Here is a tiny trained network, its code and every weight. The questions are about switching its units off for an input and a target symbol, where a switched-off unit gives its printed mean instead of its output.

import numpy as np


def w(rows, s, z=0):
    codes = np.array(rows[::2]) - 128.0
    scale = np.full(codes.shape[1], s)
    scale[-1] = z or s
    return codes * scale


def f(y):
    return y / 2 * (1 + np.tanh(0.7978845608 * (y + 0.044715 * y**3)))


def softmax(a):
    e = np.exp(a - a.max(-1, keepdims=True))
    return e / e.sum(-1, keepdims=True)


def log_softmax(a):
    a = a - a.max(-1, keepdims=True)
    return a - np.log(np.exp(a).sum(-1, keepdims=True))


def net(x, mask):
    ids = ['ΔΞΠΣΨΩαβγεζημφ'.index(c) for c in x.split()]
    T = len(ids)
    res = E[ids] + P[:T]
    r = res
    for j in range(2):
        rows = slice(3 * j, 3 * j + 3)
        q, k, v = (r @ M[0][rows].T for M in (Q, K, V))
        z = softmax(np.where(np.tri(T) > 0, q @ k.T / 3**0.5, -1e9)) @ v
        o = O[0][rows]
        res = res + np.where(mask[j], z, o[:, -1]) @ o[:, :-1]
    y = f(res @ A[0][:, :-1].T + A[0][:, -1])
    res = res + np.where(mask[2:14], y, B[0][:, -1]) @ B[0][:, :-1]
    return log_softmax(res[-1] @ U[:, :-1].T + U[:, -1])


Q, K, V, O, A, B = {}, {}, {}, {}, {}, {}
E = w([
[67,190,40,123,180,71,160,150],'Δ',
[129,33,88,218,5,45,52,34],'Ξ',
[79,88,182,162,140,206,170,125],'Π',
[94,136,91,19,79,160,86,110],'Σ',
[95,141,164,122,146,202,41,94],'Ψ',
[160,184,66,99,102,147,17,125],'Ω',
[101,198,103,112,40,113,131,126],'α',
[50,143,136,152,97,119,219,156],'β',
[129,170,159,228,102,165,132,103],'γ',
[38,192,136,156,210,163,123,27],'ε',
[52,119,75,67,136,117,133,169],'ζ',
[74,129,145,117,122,123,43,206],'η',
[143,57,42,195,255,211,130,140],'μ',
[141,147,111,221,81,121,132,218],'φ',
],0.014)
P = w([
[255,142,111,123,33,184,140,212],'0',
[134,180,143,139,98,138,84,176],'1',
[120,137,115,127,118,150,96,132],'2',
[79,140,158,152,104,140,73,143],'3',
[110,98,85,124,124,159,97,105],'4',
[78,107,107,146,119,156,92,108],'5',
[80,77,69,134,133,159,110,83],'6',
[43,94,92,145,133,159,81,81],'7',
[94,56,59,152,126,165,104,80],'8',
],0.0083)
Q[0] = w([
[64,15,86,172,3,225,122,76],'head 0',
[112,125,70,164,7,201,61,93],'head 0',
[173,190,54,113,180,126,251,170],'head 0',
[18,125,80,154,129,177,100,183],'head 1',
[83,204,100,205,93,73,109,108],'head 1',
[135,147,125,150,125,99,149,125],'head 1',
],0.0053)
K[0] = w([
[132,3,84,202,41,30,63,59],'head 0',
[84,82,113,125,68,61,150,108],'head 0',
[149,134,163,124,195,160,144,100],'head 0',
[182,102,141,197,110,81,92,73],'head 1',
[130,121,125,121,137,104,78,101],'head 1',
[101,74,124,115,100,189,119,135],'head 1',
],0.0062)
V[0] = w([
[230,75,183,151,171,27,119,129],'head 0',
[145,209,98,104,117,179,190,199],'head 0',
[195,86,113,146,66,57,153,33],'head 0',
[128,20,126,154,100,2,88,88],'head 1',
[119,83,151,83,110,108,168,77],'head 1',
[132,150,168,113,187,101,232,127],'head 1',
],0.0063)
O[0] = w([
[179,166,249,64,139,163,140,83,69],'head 0',
[52,126,65,156,141,222,130,106,73],'head 0',
[236,187,170,86,181,67,132,208,172],'head 0',
[202,100,112,48,238,2,152,138,128],'head 1',
[212,102,195,113,191,91,95,178,78],'head 1',
[150,125,193,141,105,164,107,161,3],'head 1',
],0.0061)
A[0] = w([
[144,146,90,154,203,72,81,219,96],'neuron 0',
[117,71,191,96,133,79,226,161,104],'neuron 1',
[139,107,113,89,67,208,86,177,109],'neuron 2',
[99,136,164,170,98,184,104,158,152],'neuron 3',
[137,74,108,55,126,75,72,114,166],'neuron 4',
[198,133,131,89,163,148,53,94,94],'neuron 5',
[105,50,134,155,128,182,106,49,184],'neuron 6',
[83,154,97,127,136,117,145,130,122],'neuron 7',
[134,90,93,91,134,162,145,159,129],'neuron 8',
[190,199,130,188,140,98,161,112,119],'neuron 9',
[195,143,255,39,200,144,170,131,2],'neuron 10',
[148,192,152,54,89,147,161,163,128],'neuron 11',
],0.0087,0.0041)
B[0] = w([
[165,106,63,131,112,255,102,161,217],'neuron 0',
[135,57,96,100,157,117,206,78,162],'neuron 1',
[137,174,97,174,183,141,179,84,209],'neuron 2',
[123,127,49,67,142,135,157,86,230],'neuron 3',
[54,106,120,104,99,110,125,127,229],'neuron 4',
[159,164,157,146,118,165,79,26,168],'neuron 5',
[140,146,94,126,83,65,128,166,255],'neuron 6',
[163,129,98,155,124,194,139,110,190],'neuron 7',
[87,137,181,130,140,142,111,115,152],'neuron 8',
[101,113,116,243,172,68,131,172,166],'neuron 9',
[7,124,135,212,60,183,166,95,190],'neuron 10',
[152,218,138,76,83,72,168,131,144],'neuron 11',
],0.0088,0.0073)
U = w([
[96,147,41,156,100,171,155,79,171],'Δ',
[52,54,83,172,59,67,72,107,176],'Ξ',
[96,90,171,137,118,154,169,95,31],'Π',
[116,162,153,67,82,120,130,93,76],'Σ',
[95,133,181,150,102,171,68,96,29],'Ψ',
[191,179,117,103,101,142,67,107,35],'Ω',
[129,216,112,93,111,56,143,183,38],'α',
[138,136,108,99,168,85,208,111,28],'β',
[106,174,157,186,152,102,118,156,127],'γ',
[104,185,126,114,253,82,110,67,185],'ε',
[125,123,104,27,171,104,141,136,103],'ζ',
[124,99,146,86,72,175,67,193,130],'η',
[173,96,126,136,151,196,113,88,33],'μ',
[171,139,103,136,111,119,128,210,3],'φ',
],0.0067,0.0021)

Each question gives the input, a string of symbols that net reads in full, and the target symbol t.
The units are the heads (3 rows each of Q, K, V and O) and the neurons (one row each of A and B). Each row of codes is followed by its name. A weight is (code - 128) times the scale printed after its matrix; where a second scale follows, it is the last column's (O, A, B and U).
mask holds one flag per unit, heads first, then neurons. A switched-off unit (its flag False) gives its mean, the last column of its rows in O or B, instead of its output. The means were averaged over made-up inputs and are rounded, as every weight is.
A unit's drop is (log p(t) with every unit on - log p(t) with that unit switched off) / (log p(t) with every unit on - log p(t) with every unit switched off).
The circuit of an input: a set's keep is (log p(t) with only the set's units on - log p(t) with every unit switched off) / (log p(t) with every unit on - log p(t) with every unit switched off). Starting from the 12 units with the biggest drops (on a tie, the unit counted first), units are removed one at a time, each time the one whose removal leaves the highest keep (on an exact tie, the one counted first), for as long as the keep stays at least 0.8.
units of the circuit, in order: the units of the circuit, biggest drop first
k most important neurons: the k neurons with the biggest drops, biggest first
heads that matter: for each layer, one digit per head in row order, 1 if its drop is at least 0.15 and else 0, layers parted by /
drop of u: that unit's drop, to one decimal
input ζ η ε Ξ φ Ψ, target Ψ: heads that matter => 10
input γ Δ η, target Δ: 2 most important neurons => [neuron 2; neuron 3]
input ε ε ζ Ξ γ Ψ μ Ψ Π, target Π: units of the circuit, in order => [head 0; neuron 10; neuron 1; neuron 6]
input γ ε η Σ Ξ β, target β: units of the circuit, in order => [neuron 1; head 0]
input μ γ γ Δ Ω Ω η γ μ, target Ξ: units of the circuit, in order => [neuron 6; head 0; neuron 2]
input Ψ Ξ η, target η: units of the circuit, in order => [neuron 0; neuron 2; neuron 3; head 1]
input φ Ξ γ Ψ μ Ω β β, target β: units of the circuit, in order => [head 0; neuron 1; head 1]
input Π Ξ γ, target γ: units of the circuit, in order => [neuron 9; head 0]
input φ Ω Ψ α Ξ Ψ Σ, target Σ: heads that matter => 10
input γ Ξ Ξ φ Ξ Σ γ γ μ, target μ: heads that matter => 10
input Π Ω Σ η, target Δ: units of the circuit, in order => [head 0; head 1; neuron 3]
input β Σ Ξ ζ Ω φ, target φ: 2 most important neurons => [neuron 0; neuron 9]
input Σ ε η η ζ γ Ω Ξ μ, target μ: units of the circuit, in order => [neuron 0; head 0; neuron 6]
input η Ξ α α, target α: units of the circuit, in order => [neuron 11; head 0]
input γ ε ζ φ Ξ φ Ω, target Ω: units of the circuit, in order => [head 0; neuron 5]
input η ε η ζ η Ξ η γ, target γ: 2 most important neurons => [neuron 9; neuron 3]
input Ξ Σ Ω, target Ω: units of the circuit, in order => [neuron 5; head 0]
input Ξ ε Ψ η ζ, target ζ: heads that matter => 11
input Ω Ψ η Ξ ε, target ε: drop of neuron 2 => -0.1
input Ξ φ μ Ψ Σ Σ Δ Π η, target η: drop of neuron 3 => 0.1
input η Ξ γ Ψ, target Ψ: drop of neuron 3 => 0.2
